Below is a small trained network, with its code and all its weights. Each question gives an input and a class and asks what happens when units are switched off, that is, made to give their printed mean instead of their output.

import numpy as np


def w(rows, s, z=0):
    codes = np.array(rows[::2]) - 128.0
    scale = np.full(codes.shape[1], s)
    scale[-1] = z or s
    return codes * scale


def f(y):
    return y / 2 * (1 + np.tanh(0.7978845608 * (y + 0.044715 * y**3)))


def log_softmax(a):
    a = a - a.max(-1, keepdims=True)
    return a - np.log(np.exp(a).sum(-1, keepdims=True))


def net(x, mask):
    res = np.array(x, float).reshape(1, 3) / 4 @ E
    y = f(res @ A[0][:, :-1].T + A[0][:, -1])
    res = res + np.where(mask, y, B[0][:, -1]) @ B[0][:, :-1]
    return log_softmax(res[-1] @ U[:, :-1].T + U[:, -1])


A, B = {}, {}
E = w([
[136,145,120,85,116,39,135,126,134,160,193,115],'x0',
[113,141,124,189,105,109,175,118,133,254,140,119],'x1',
[128,139,127,226,85,87,203,123,119,115,128,121],'x2',
],0.0092)
A[0] = w([
[138,129,128,137,111,126,143,126,121,133,126,131,121],'neuron 0',
[130,125,117,81,125,148,120,131,132,27,122,136,69],'neuron 1',
[124,127,127,219,129,193,142,128,130,124,94,130,203],'neuron 2',
[130,129,120,114,125,138,126,119,131,89,127,130,253],'neuron 3',
[121,128,123,175,114,22,146,126,127,129,147,131,172],'neuron 4',
[111,124,124,162,109,105,145,118,115,229,128,131,137],'neuron 5',
[126,127,137,135,119,154,127,125,119,143,126,123,39],'neuron 6',
[127,127,128,197,130,210,135,128,127,56,94,129,106],'neuron 7',
[139,134,122,180,128,113,148,135,142,251,135,129,155],'neuron 8',
[128,127,124,59,131,230,98,127,126,165,106,130,131],'neuron 9',
],0.023,0.0034)
B[0] = w([
[124,128,114,176,162,52,157,142,102,140,97,144,142],'neuron 0',
[106,121,177,207,174,93,122,127,83,134,87,116,214],'neuron 1',
[157,134,102,96,46,155,168,125,149,129,180,118,220],'neuron 2',
[176,156,172,36,67,173,34,127,167,103,252,57,168],'neuron 3',
[156,134,165,139,164,159,199,132,142,142,146,98,221],'neuron 4',
[112,119,156,160,179,122,71,122,115,117,115,114,232],'neuron 5',
[91,107,116,209,156,67,214,144,105,175,32,182,131],'neuron 6',
[88,115,85,110,64,103,53,124,113,113,88,174,222],'neuron 7',
[122,137,185,97,173,117,61,130,116,109,137,97,252],'neuron 8',
[131,130,96,78,225,140,139,129,173,171,133,137,204],'neuron 9',
],0.024,0.019)
U = w([
[108,111,36,84,127,172,148,129,188,173,126,201,123],'0',
[95,100,79,204,133,121,174,131,102,132,51,219,18],'1',
[86,113,105,170,121,101,198,155,109,136,44,226,13],'2',
[108,108,75,134,1,120,136,121,102,72,134,182,130],'3',
[99,131,172,137,196,114,68,131,114,126,126,100,229],'4',
[97,96,91,182,117,105,195,142,115,145,38,185,5],'5',
[192,160,155,185,156,161,240,149,132,125,182,88,63],'6',
],0.0076,0.0023)

Each question gives the input, the list of numbers given to net, and the class t.
The units are the neurons (one row each of A and B). Each row of codes is followed by its name. A weight is (code - 128) times the scale printed after its matrix; where a second scale follows, it is the last column's (A, B and U).
mask holds one flag per neuron, in row order. A switched-off neuron (its flag False) gives its mean, the last column of its row in B, instead of its output. The means were averaged over made-up inputs and are rounded, as every weight is.
A unit's drop is (log p(t) with every unit on - log p(t) with that unit switched off) / (log p(t) with every unit on - log p(t) with every unit switched off).
The circuit of an input: a set's keep is (log p(t) with only the set's units on - log p(t) with every unit switched off) / (log p(t) with every unit on - log p(t) with every unit switched off). Starting from all 10 units, units are removed one at a time, each time the one whose removal leaves the highest keep (on an exact tie, the one counted first), for as long as the keep stays at least 0.8.
units of the circuit, in order: the units of the circuit, biggest drop first
most important unit: the unit with the biggest drop
top k neurons: the k neurons with the biggest drops, biggest first
drop of u: that unit's drop, to one decimal
input [4,0,-2], class 6: most important unit => neuron 7
input [-2,-2,0], class 3: top 3 neurons => (neuron 8; neuron 5; neuron 4)
input [6,-3,0], class 6: units of the circuit, in order => (neuron 8; neuron 7)
input [-6,-2,-2], class 0: units of the circuit, in order => (neuron 8; neuron 5)
input [-1,1,-6], class 0: top 2 neurons => (neuron 8; neuron 5)
input [6,-2,0], class 6: units of the circuit, in order => (neuron 7; neuron 8)
input [-4,5,-8], class 0: units of the circuit, in order => (neuron 9; neuron 1)
input [2,1,-7], class 0: units of the circuit, in order => (neuron 8; neuron 5)
input [0,-1,5], class 6: top 2 neurons => (neuron 4; neuron 7)
input [-7,6,-3], class 0: units of the circuit, in order => (neuron 2; neuron 1)
input [5,0,8], class 6: top 2 neurons => (neuron 4; neuron 7)
input [-7,-2,-6], class 0: top 2 neurons => (neuron 9; neuron 8)
input [-4,-8,3], class 3: top 2 neurons => (neuron 7; neuron 8)
input [-8,-8,3], class 3: units of the circuit, in order => (neuron 7)
input [-5,2,7], class 3: top 2 neurons => (neuron 2; neuron 7)
input [3,2,-7], class 0: drop of neuron 8 => 0.3
input [4,-3,2], class 6: drop of neuron 5 => 0.1
input [-1,1,-3], class 0: drop of neuron 8 => 0.4
input [7,-1,4], class 6: drop of neuron 4 => 0.3
input [7,-2,-1], class 6: top neuron => (neuron 7)
